[ 548  135 -901 -753]: -901

[[ -6  -8  -7   1   9   1]
 [-35  -1  10   6 -26  27]]: 9

[[ 37 -33 -24 -35]
 [ 24 -35 -32 -30]]: -24

[3 0 6 2 3 0 8]: 0

[ 236  674  788  907 -686]: 907

[7 6 2 7]: 2

[561 817 995 852 901 845 190]: 845

[[-964  373  567 -607 -225]
 [-337 -898  390  160 -370]
 [-812 -809  668  221 -531]]: -607
---
[[-48 -20 -44  57  23]
 [ 26 -22 -17 -31 -28]] ⇒ -20

[ -6 -72 -69  17 -18] ⇒ -72

[[-24 -16 -34  26  -4 -49]
 [-26 -52 -53  21 -39 -63]] ⇒ -16

[  6 -61  -8  24  45  18  12] ⇒ -61

[[ 45   3  -2 -25]
 [ 78   6  -4 -32]
 [-27  -7  25 -14]] ⇒ 3

[-51  -1 -46 -44  29 -49  75] ⇒ -1

[-15  55 -35  40 -78   7  -2] ⇒ 55
---
[39, 46, -26, 26, 57] Out: 39, 57
[61, 24, 68, 31] Out: 61, 31
[[56, -23, 58, 50, 10, 34], [57, -9, 64, 54, -6, 20]] Out: 56, 20
[-68, 57, -24, 61, -62] Out: -68, -62
[62, -22, 58, 29] Out: 62, 29
[78, 0, 3, 1] Out: 78, 1
[29, -78, -33, -8, 33, 60, 79] Out: 29, 79
---
[[-4,-62,13,63],
[29,-54,-11,79]] -> -62

[[59,-49,48,-48,43,54,-57],
[-51,37,-41,41,-38,-44,54]] -> 43

[[-38,-50,-50,-7,12],
[-20,51,-7,-61,-10]] -> -50

[[-8,-18,-74,41,-26,16,28],
[-70,31,-21,7,15,13,-6]] -> -26

[[1,-8,-31,-48,-30,16],
[-11,-2,-24,-62,-35,78]] -> -48

[[-14,54,6,66,2,24,37],
[48,2,-13,20,-14,59,58]] -> 2
---
[-51,-9,8,-37,12,-57,26] Answer: -51
[-13,41,25,-5,57,10,55] Answer: -13
[42,25,-49,59] Answer: 42
[24,45,-62,-29,-72,-41,-37] Answer: 24
[4,-59,22,65,-74] Answer: 4
[31,-3,1,59] Answer: 31
[22,37,-66,-19,24] Answer: 22
[0,-4,72,-23,-46,-28,-67] Answer: 0
---
[-36 -40  44 -32 -38] gives 44, -40

[ 18 -37   5  22  25 -30 -28] gives 25, -37

[[707 363 555 499]
 [666 620 234 512]
 [354 725 855 528]] gives 855, 234

[[ 769 -175  302 -192 -432 -401 -858]
 [ 829 -707 -441 -206 -454 -890 -896]
 [ 604 -364  366   61 -243 -203 -730]] gives 829, -896

[[154   9  80 110  60]
 [  4 198  64  99 108]
 [ 70  55  68  90  99]] gives 198, 4

[[ -3  36  37 -20]
 [-18  26  31 -29]] gives 37, -29

[83 54 76 23] gives 83, 23

[[2839 2862 8112 2334 2502 2728 2891]
 [2754 2773 9603 2134 1524 2603 2813]
 [2905 2916 7052 2501 3142 2824 2941]] gives 9603, 1524

[[7310 1990 9987 7772 3209]
 [2614 7845 7567 7110 3283]] gives 9987, 1990
---
-29  -20  -30   -7    6   25
-30  -24  -29   -7    5   27
-25  -37  -38    2   -2  -32
Answer: -38

-959   678   621  -995  -197   375  -359 Answer: 621

 435  -628   583   494   314
 786   144   540   489   579
Answer: 540

8  6  5  6  0 Answer: 5

24  66  11  11
70   9  86  94
 9  15  18  16
Answer: 18

3422  2127  9737  9516  5448  6599  3033
7624  8195  3464  3357  7646  7829  7978
5356  2981  9237  9952  3918  3793  5229
Answer: 9237

  -9   616   403  -236
-716    56   342    73
Answer: 342
---
146	203	60	113	40 result: 60

74	86	56	74	76
84	88	10	51	44
result: 56

12	12	-13	10	12
7	7	-7	6	8
46	45	-47	42	47
result: -13

-400	-384	-698	23	901 result: -698

659	604	994	27	857 result: 994

20	81	40	57	0 result: 40

-425	-183	-990	784	332 result: -990

133	938	221	815	699 result: 221

89	44	65	0	45
39	85	50	58	20
15	60	17	59	24
result: 65
---
[[-49,-37,62,-7,48,-62],
[-25,22,-1,56,-23,4],
[-8,-8,60,36,-32,14]] ans = -7

[[54,53,47,-12,6,57,9],
[-1,38,59,1,44,11,4],
[59,49,51,3,2,-18,48]] ans = 6

[[15,-28,-54,-9],
[6,-28,-49,-13],
[20,-29,-56,-5]] ans = -28

[[-17,-8,-28,-22,-20,-12,-9],
[-6,35,-63,-28,-19,24,29],
[-12,13,-46,-27,-22,6,11]] ans = -20

[[5,19,0,-30,-78,53],
[-31,11,27,78,-38,16],
[5,-8,13,28,-5,18]] ans = -30

[[-2,14,-21,65,-54,-22,-23],
[-14,-25,42,-27,62,-24,-4],
[-8,-32,68,-28,54,47,-33]] ans = -54

[[57,-41,-68,-75,31,26],
[10,-8,-13,-23,14,2],
[24,-14,-27,-32,16,10]] ans = -75
---
[[ -2  44   9  -9  33  19  25  -5  31  -5 -15  -1]
 [-20   0  -4 -15  47 -27 -17 -26  26  55  18  22]
 [  0 -23  64  14   8  -1  10  19  11   9 -39  59]
 [-18   1 -15  -4  55 -35 -11 -42  50  24  39  29]
 [-19  12  -4  -1  68 -30 -11 -43  44  24  33  26]
 [ 11   6 -28  67  40 -26 -17  -1  13  22  -8   9]
 [-26   8 -14 -12  42 -27   2 -33  31  13   9  31]
 [-20 -15  24  15   4 -15   8  20  -8  -4 -46  53]
 [-10 -22  41   3  -2 -11   5  18 -13   8 -38  19]] ⇒ -20

[[-20  39  45   1 -16   9 -43]
 [ -5 -35  40  -3  57  -6 -37]
 [-19   0  15  -2   7   5  -8]
 [-24  25  40  11   6  11 -31]
 [ 36 -76   3 -39  50 -26 -24]
 [ -3 -24  -7 -80 -29   6 -14]] ⇒ -5

[[  6  -5  44  21  -1  -7 -15 -44  18 -13  46 -24   3 -20]
 [  1  -9   8  10  43 -40 -32  13  10  27 -16  15  41  17]
 [ 20   7   7  -2 -34  41   8 -36  42  20  13  22 -21 -17]
 [ 11   7  19  18  10   2 -17 -39  -9 -24  46 -48  19  -7]
 [-25  13 -18 -30  14 -35  24  49 -18  15   7 -12  33   4]
 [ 13  20 -17  14   9  24 -27 -20 -10 -20  24 -59  30   0]] ⇒ 1

[[ 45   7  -6  -5   1   0 -26   3 -63]
 [-19  -3   0  -2   2   1  32  -5  54]
 [-27  -6   1  -1   2  -1  42  -6  76]
 [ 36   6  -8  -2   1  -3 -28   3 -63]
 [  1  -1   1   4  -3   0 -24   4 -54]
 [  5   1   2   3  -3   1 -29   6 -56]] ⇒ -19

[[-50 -49 -34  11  64   0 -46  49  28 -75 -48 -31 -60 -37  27 -11]
 [  4 -60 -43  28  75 -30 -33 -66  34  33   6  19 -36  32 -15 -17]
 [-60  24 -26 -33 -35 -47   6   2  44 -46 -51 -67 -35 -41 -43 -54]
 [-11  34  -7  49  55  10   4 -35 -56   2  48 -52 -11  50 -21 -68]
 [-73 -35   5  73  21 -32  -9  19  18  17  -1  34 -18 -20 -60  59]
 [  2  -2  62 -21  43   0  -6   6  42 -23 -42 -10  51  14  53 -27]
 [ 28  -7 -68  43  52 -54 -33  -1  40  35  22 -35  37  14 -69 -44]] ⇒ 4
